Below are the code and all the weights of a small trained network. Each question names an input and a class and asks about switching units off, where a switched-off unit gives its printed mean instead of its output.

import numpy as np


def w(rows, s, z=0):
    codes = np.array(rows[::2]) - 128.0
    scale = np.full(codes.shape[1], s)
    scale[-1] = z or s
    return codes * scale


def norm(h):
    return h / np.sqrt((h * h).mean(-1, keepdims=True) + 1e-5)


def f(y):
    return y / 2 * (1 + np.tanh(0.7978845608 * (y + 0.044715 * y**3)))


def log_softmax(a):
    a = a - a.max(-1, keepdims=True)
    return a - np.log(np.exp(a).sum(-1, keepdims=True))


def net(x, mask):
    res = np.array(x, float).reshape(1, 3) / 4 @ E
    u = 0
    for l in range(2):
        y = f(norm(res) @ A[l][:, :-1].T + A[l][:, -1])
        res = res + np.where(mask[u : u + 14], y, B[l][:, -1]) @ B[l][:, :-1]
        u += 14
    return log_softmax(norm(res)[-1] @ U[:, :-1].T + U[:, -1])


A, B = {}, {}
E = w([
[78,226,184,56,143,113],'x0',
[250,94,184,55,254,95],'x1',
[196,70,207,108,145,145],'x2',
],0.0066)
A[0] = w([
[241,56,56,207,107,103,94],'L0N1',
[109,81,47,212,100,140,99],'L0N2',
[152,174,143,13,194,121,72],'L0N3',
[35,169,55,190,134,70,155],'L0N4',
[114,165,192,100,177,110,110],'L0N5',
[117,101,98,179,125,168,8],'L0N6',
[164,151,132,148,41,171,186],'L0N7',
[25,186,31,182,78,106,145],'L0N8',
[49,222,119,181,41,152,253],'L0N9',
[113,30,115,111,84,145,140],'L0N10',
[70,162,176,157,109,61,56],'L0N11',
[186,61,112,103,189,90,11],'L0N12',
[129,201,150,30,86,173,99],'L0N13',
[121,5,110,204,254,182,145],'L0N14',
],0.0093,0.0054)
B[0] = w([
[81,146,175,136,72,113,180],'L0N1',
[119,208,123,118,91,136,175],'L0N2',
[208,197,144,81,184,221,172],'L0N3',
[203,77,63,34,103,116,201],'L0N4',
[160,150,140,178,111,177,155],'L0N5',
[203,170,111,183,105,131,129],'L0N6',
[94,191,167,179,166,144,162],'L0N7',
[176,79,1,69,152,25,231],'L0N8',
[104,54,40,186,119,25,249],'L0N9',
[98,145,155,176,194,151,151],'L0N10',
[79,157,122,173,93,91,139],'L0N11',
[93,53,93,103,117,61,157],'L0N12',
[152,172,204,204,123,111,157],'L0N13',
[105,160,96,109,102,56,182],'L0N14',
],0.0087,0.013)
A[1] = w([
[186,69,247,115,114,81,154],'L1N1',
[147,155,155,51,191,217,24],'L1N2',
[145,160,199,154,180,160,93],'L1N3',
[140,89,215,74,107,148,215],'L1N4',
[31,92,46,144,204,90,194],'L1N5',
[194,186,135,119,162,127,131],'L1N6',
[61,113,111,64,163,31,119],'L1N7',
[150,139,154,69,140,189,2],'L1N8',
[119,72,102,129,87,198,20],'L1N9',
[147,181,185,101,83,136,130],'L1N10',
[161,76,2,119,70,139,93],'L1N11',
[158,31,144,63,155,84,78],'L1N12',
[192,159,142,79,142,223,132],'L1N13',
[136,166,143,192,174,116,52],'L1N14',
],0.011,0.0052)
B[1] = w([
[88,102,48,86,63,86,176],'L1N1',
[246,215,159,61,163,184,169],'L1N2',
[72,78,130,81,122,96,158],'L1N3',
[161,199,101,150,75,56,165],'L1N4',
[196,41,147,1,133,157,251],'L1N5',
[151,109,86,188,169,194,162],'L1N6',
[224,60,65,91,50,117,242],'L1N7',
[167,206,80,123,84,148,143],'L1N8',
[70,103,73,159,52,42,115],'L1N9',
[92,132,50,219,183,144,145],'L1N10',
[133,141,105,86,24,57,237],'L1N11',
[16,84,150,194,45,102,186],'L1N12',
[178,211,122,90,242,179,178],'L1N13',
[69,61,185,159,141,147,127],'L1N14',
],0.009,0.011)
U = w([
[133,63,132,10,111,253,10],'0',
[146,68,16,58,11,11,180],'1',
[102,145,144,182,242,228,64],'2',
[85,12,199,84,209,179,94],'3',
[21,152,184,188,90,101,180],'4',
[220,246,101,56,231,231,197],'5',
[113,81,112,61,159,223,9],'6',
],0.014,0.011)

Each question gives the input, the list of numbers given to net, and the class t.
The units are the neurons (one row each of A and B). Each row of codes is followed by its name. A weight is (code - 128) times the scale printed after its matrix; where a second scale follows, it is the last column's (A, B and U).
mask holds one flag per neuron, layer by layer. A switched-off neuron (its flag False) gives its mean, the last column of its row in B, instead of its output. The means were averaged over made-up inputs and are rounded, as every weight is.
A unit's drop is (log p(t) with every unit on - log p(t) with that unit switched off) / (log p(t) with every unit on - log p(t) with every unit switched off).
unit that matters most: the unit with the biggest drop
k most important neurons: the k neurons with the biggest drops, biggest first
top k neurons in layer l: the k neurons of layer l with the biggest drops, biggest first
drop when u is switched off: that unit's drop, to one decimal
input [-6,-1,4], class 4: unit that matters most : L0N8
input [0,6,0], class 5: top 3 neurons in layer 0 : L0N3, L0N9, L0N8
input [-5,-1,1], class 4: 2 most important neurons : L0N8, L0N9
input [1,8,1], class 5: 2 most important neurons : L0N3, L0N9
input [0,8,7], class 5: 4 most important neurons : L0N9, L0N3, L0N8, L1N13
input [7,-3,8], class 4: top 2 neurons in layer 0 : L0N13, L0N4
input [-8,-1,0], class 4: 4 most important neurons : L0N8, L0N9, L0N1, L0N2
input [-1,0,0], class 4: 2 most important neurons : L0N8, L0N9
input [-8,-2,4], class 4: 2 most important neurons : L0N8, L0N9
input [-6,-4,4], class 4: top 2 neurons in layer 1 : L1N7, L1N11
input [5,4,6], class 5: drop when L0N8 is switched off : 0.0
input [0,-2,5], class 3: drop when L0N3 is switched off : 0.2
input [-2,-1,1], class 4: drop when L0N8 is switched off : 0.7
